Here is a tiny trained network, its code and every weight. The questions are about switching its units off for an input and a target symbol, where a switched-off unit gives its printed mean instead of its output.

import numpy as np


def w(rows, s, z=0):
    codes = np.array(rows[::2]) - 128.0
    scale = np.full(codes.shape[1], s)
    scale[-1] = z or s
    return codes * scale


def f(y):
    return y / 2 * (1 + np.tanh(0.7978845608 * (y + 0.044715 * y**3)))


def softmax(a):
    e = np.exp(a - a.max(-1, keepdims=True))
    return e / e.sum(-1, keepdims=True)


def log_softmax(a):
    a = a - a.max(-1, keepdims=True)
    return a - np.log(np.exp(a).sum(-1, keepdims=True))


def net(x, mask):
    ids = ['Δαβεζμξτφω'.index(c) for c in x.split()]
    T = len(ids)
    res = E[ids] + P[:T]
    u = 0
    for l in range(2):
        q, k, v = (res @ M[l].T for M in (Q, K, V))
        z = softmax(np.where(np.tri(T) > 0, q @ k.T / 3**0.5, -1e9)) @ v
        res = res + np.where(mask[u], z, O[l][:, -1]) @ O[l][:, :-1]
        u += 1
        y = f(res @ A[l][:, :-1].T + A[l][:, -1])
        res = res + np.where(mask[u : u + 8], y, B[l][:, -1]) @ B[l][:, :-1]
        u += 8
    return log_softmax(res[-1] @ U[:, :-1].T + U[:, -1])


Q, K, V, O, A, B = {}, {}, {}, {}, {}, {}
E = w([
[226,65,148,87,41,88],'Δ',
[92,132,71,248,120,68],'α',
[173,141,152,116,101,99],'β',
[163,123,109,191,62,61],'ε',
[78,83,129,186,84,114],'ζ',
[182,107,115,200,168,81],'μ',
[186,52,134,157,155,94],'ξ',
[101,77,136,173,137,107],'τ',
[175,157,139,166,136,89],'φ',
[124,155,159,118,47,118],'ω',
],0.015)
P = w([
[109,135,154,115,130,161],'0',
[108,123,200,143,150,18],'1',
[173,140,136,179,98,182],'2',
[118,111,116,98,139,155],'3',
[125,108,178,165,150,3],'4',
[196,132,108,199,91,184],'5',
[127,97,93,91,140,149],'6',
],0.016)
Q[0] = w([
[7,185,107,19,160,44],'L0H1',
[140,87,168,202,40,11],'L0H1',
[134,136,48,200,60,216],'L0H1',
],0.019)
K[0] = w([
[43,161,250,152,91,192],'L0H1',
[152,108,56,160,83,168],'L0H1',
[108,66,62,146,102,67],'L0H1',
],0.023)
V[0] = w([
[152,70,145,156,230,166],'L0H1',
[190,148,85,71,161,102],'L0H1',
[133,1,195,107,75,155],'L0H1',
],0.015)
O[0] = w([
[90,61,215,180,165,188,56],'L0H1',
[224,166,201,131,82,106,1],'L0H1',
[188,11,78,105,165,163,200],'L0H1',
],0.011,0.0055)
A[0] = w([
[154,96,177,112,155,77,69],'L0N1',
[124,184,124,36,157,248,156],'L0N2',
[173,93,157,126,112,66,69],'L0N3',
[133,141,186,155,116,134,171],'L0N4',
[112,152,93,117,122,139,137],'L0N5',
[143,141,176,142,128,180,26],'L0N6',
[122,135,103,151,149,104,103],'L0N7',
[135,118,107,85,72,195,1],'L0N8',
],0.017,0.0057)
B[0] = w([
[133,170,90,153,74,101,212],'L0N1',
[123,214,248,80,87,25,136],'L0N2',
[59,116,151,120,153,162,254],'L0N3',
[90,168,53,150,219,145,175],'L0N4',
[187,145,111,145,97,147,204],'L0N5',
[162,70,175,165,14,89,156],'L0N6',
[106,149,152,76,97,144,230],'L0N7',
[105,121,220,215,80,215,162],'L0N8',
],0.015,0.0073)
Q[1] = w([
[196,93,100,141,254,165],'L1H1',
[96,188,142,112,166,98],'L1H1',
[203,180,198,186,75,246],'L1H1',
],0.021)
K[1] = w([
[147,73,194,82,220,85],'L1H1',
[154,193,167,151,161,178],'L1H1',
[1,107,165,94,95,61],'L1H1',
],0.024)
V[1] = w([
[254,106,54,76,229,127],'L1H1',
[108,87,168,140,205,92],'L1H1',
[235,188,232,105,193,172],'L1H1',
],0.0051)
O[1] = w([
[113,124,79,115,141,35,39],'L1H1',
[183,153,71,168,137,93,90],'L1H1',
[2,89,11,123,7,29,11],'L1H1',
],0.005,0.012)
A[1] = w([
[102,110,97,100,227,107,184],'L1N1',
[96,155,60,135,124,41,192],'L1N2',
[88,173,50,73,96,94,85],'L1N3',
[158,94,156,96,162,166,4],'L1N4',
[108,92,175,6,172,44,153],'L1N5',
[62,115,140,48,238,96,2],'L1N6',
[97,93,54,43,166,196,108],'L1N7',
[79,110,198,128,180,15,144],'L1N8',
],0.014,0.0056)
B[1] = w([
[151,141,81,148,192,93,217],'L1N1',
[88,55,67,76,154,137,250],'L1N2',
[177,205,147,204,75,154,241],'L1N3',
[85,146,64,97,68,57,209],'L1N4',
[95,155,58,95,230,41,234],'L1N5',
[207,177,187,90,165,138,229],'L1N6',
[129,105,231,117,148,181,229],'L1N7',
[124,97,159,145,7,147,255],'L1N8',
],0.02,0.0071)
U = w([
[124,114,119,104,114,141,44],'Δ',
[86,215,125,124,172,189,111],'α',
[139,154,134,117,137,75,171],'β',
[255,111,107,80,113,184,254],'ε',
[135,95,158,99,149,160,150],'ζ',
[139,126,169,207,162,91,179],'μ',
[211,45,158,139,115,68,130],'ξ',
[186,108,160,112,164,110,94],'τ',
[145,112,72,118,176,163,101],'φ',
[162,144,217,140,114,81,53],'ω',
],0.0078,0.0045)

Each question gives the input, a string of symbols that net reads in full, and the target symbol t.
The units are the heads (3 rows each of Q, K, V and O) and the neurons (one row each of A and B). Each row of codes is followed by its name. A weight is (code - 128) times the scale printed after its matrix; where a second scale follows, it is the last column's (O, A, B and U).
mask holds one flag per unit, layer by layer, with each layer's heads first. A switched-off unit (its flag False) gives its mean, the last column of its rows in O or B, instead of its output. The means were averaged over made-up inputs and are rounded, as every weight is.
A unit's drop is (log p(t) with every unit on - log p(t) with that unit switched off) / (log p(t) with every unit on - log p(t) with every unit switched off).
The circuit of an input: a set's keep is (log p(t) with only the set's units on - log p(t) with every unit switched off) / (log p(t) with every unit on - log p(t) with every unit switched off). Starting from the 12 units with the biggest drops (on a tie, the unit counted first), units are removed one at a time, each time the one whose removal leaves the highest keep (on an exact tie, the one counted first), for as long as the keep stays at least 0.8.
units of the circuit, in order: the units of the circuit, biggest drop first
most important unit: the unit with the biggest drop
k most important neurons of layer l: the k neurons of layer l with the biggest drops, biggest first
input ω ε μ α α τ, target α: units of the circuit, in order => (L0H1)
input ε α ξ ξ, target ξ: units of the circuit, in order => (L0H1 L0N6)
input ε α ε Δ ζ ω, target Δ: 2 most important neurons of layer 0 => (L0N8 L0N3)
input φ β ω ε ε μ μ, target μ: units of the circuit, in order => (L0N6 L0H1 L0N4)
input τ ζ ζ, target ζ: units of the circuit, in order => (L0H1 L1N7)
input α ω τ ε ε, target ξ: 2 most important neurons of layer 0 => (L0N1 L0N8)
input α τ α α ξ, target ω: units of the circuit, in order => (L0H1 L1N8)
input φ μ ω ξ ε, target α: 2 most important neurons of layer 0 => (L0N3 L0N7)
input ε μ ζ, target μ: units of the circuit, in order => (L0H1 L0N4 L0N6)
input ε ζ ε ζ μ, target β: 2 most important neurons of layer 0 => (L0N7 L0N3)
input ε α ε β, target β: 2 most important neurons of layer 0 => (L0N2 L0N5)
input ε τ φ τ ξ, target ε: 3 most important neurons of layer 1 => (L1N2 L1N6 L1N8)
input ε ε ζ ζ Δ ξ, target ξ: units of the circuit, in order => (L0N6 L0H1)
input ε μ ζ ε ε, target τ: most important unit => L0H1
input φ ζ ε ζ Δ μ, target μ: units of the circuit, in order => (L0H1 L0N6 L0N4)
input ζ ε α φ, target φ: 2 most important neurons of layer 1 => (L1N2 L1N1)
input μ ζ μ ε ε, target φ: units of the circuit, in order => (L0N4 L1N2 L0H1 L1H1)
input ζ μ φ, target μ: units of the circuit, in order => (L0H1 L0N4 L0N6)
input μ ε ε ε μ ζ, target μ: units of the circuit, in order => (L0N6 L0H1 L0N4)
input μ ω ε α Δ, target β: most important unit => L1N5
input ε Δ ω ε ξ ζ, target ξ: units of the circuit, in order => (L0H1 L0N6)
input φ ε ε τ, target τ: 2 most important neurons of layer 0 => (L0N8 L0N1)
input ε α φ α ε, target ε: 2 most important neurons of layer 0 => (L0N4 L0N3)
input ε ε ε ω ε ζ φ, target φ: 3 most important neurons of layer 0 => (L0N8 L0N1 L0N7)
input ε ε ξ τ β, target μ: 2 most important neurons of layer 0 => (L0N1 L0N6)
input μ μ τ ε ζ, target ξ: 2 most important neurons of layer 1 => (L1N8 L1N3)
input μ ε τ ζ α, target ξ: most important unit => L1N8
input ε ε ε ζ ε ζ ε, target ζ: 2 most important neurons of layer 0 => (L0N3 L0N1)
input α ε ζ ζ, target ζ: units of the circuit, in order => (L1N7 L0H1)
input α β μ μ ω, target φ: 3 most important neurons of layer 0 => (L0N4 L0N1 L0N7)
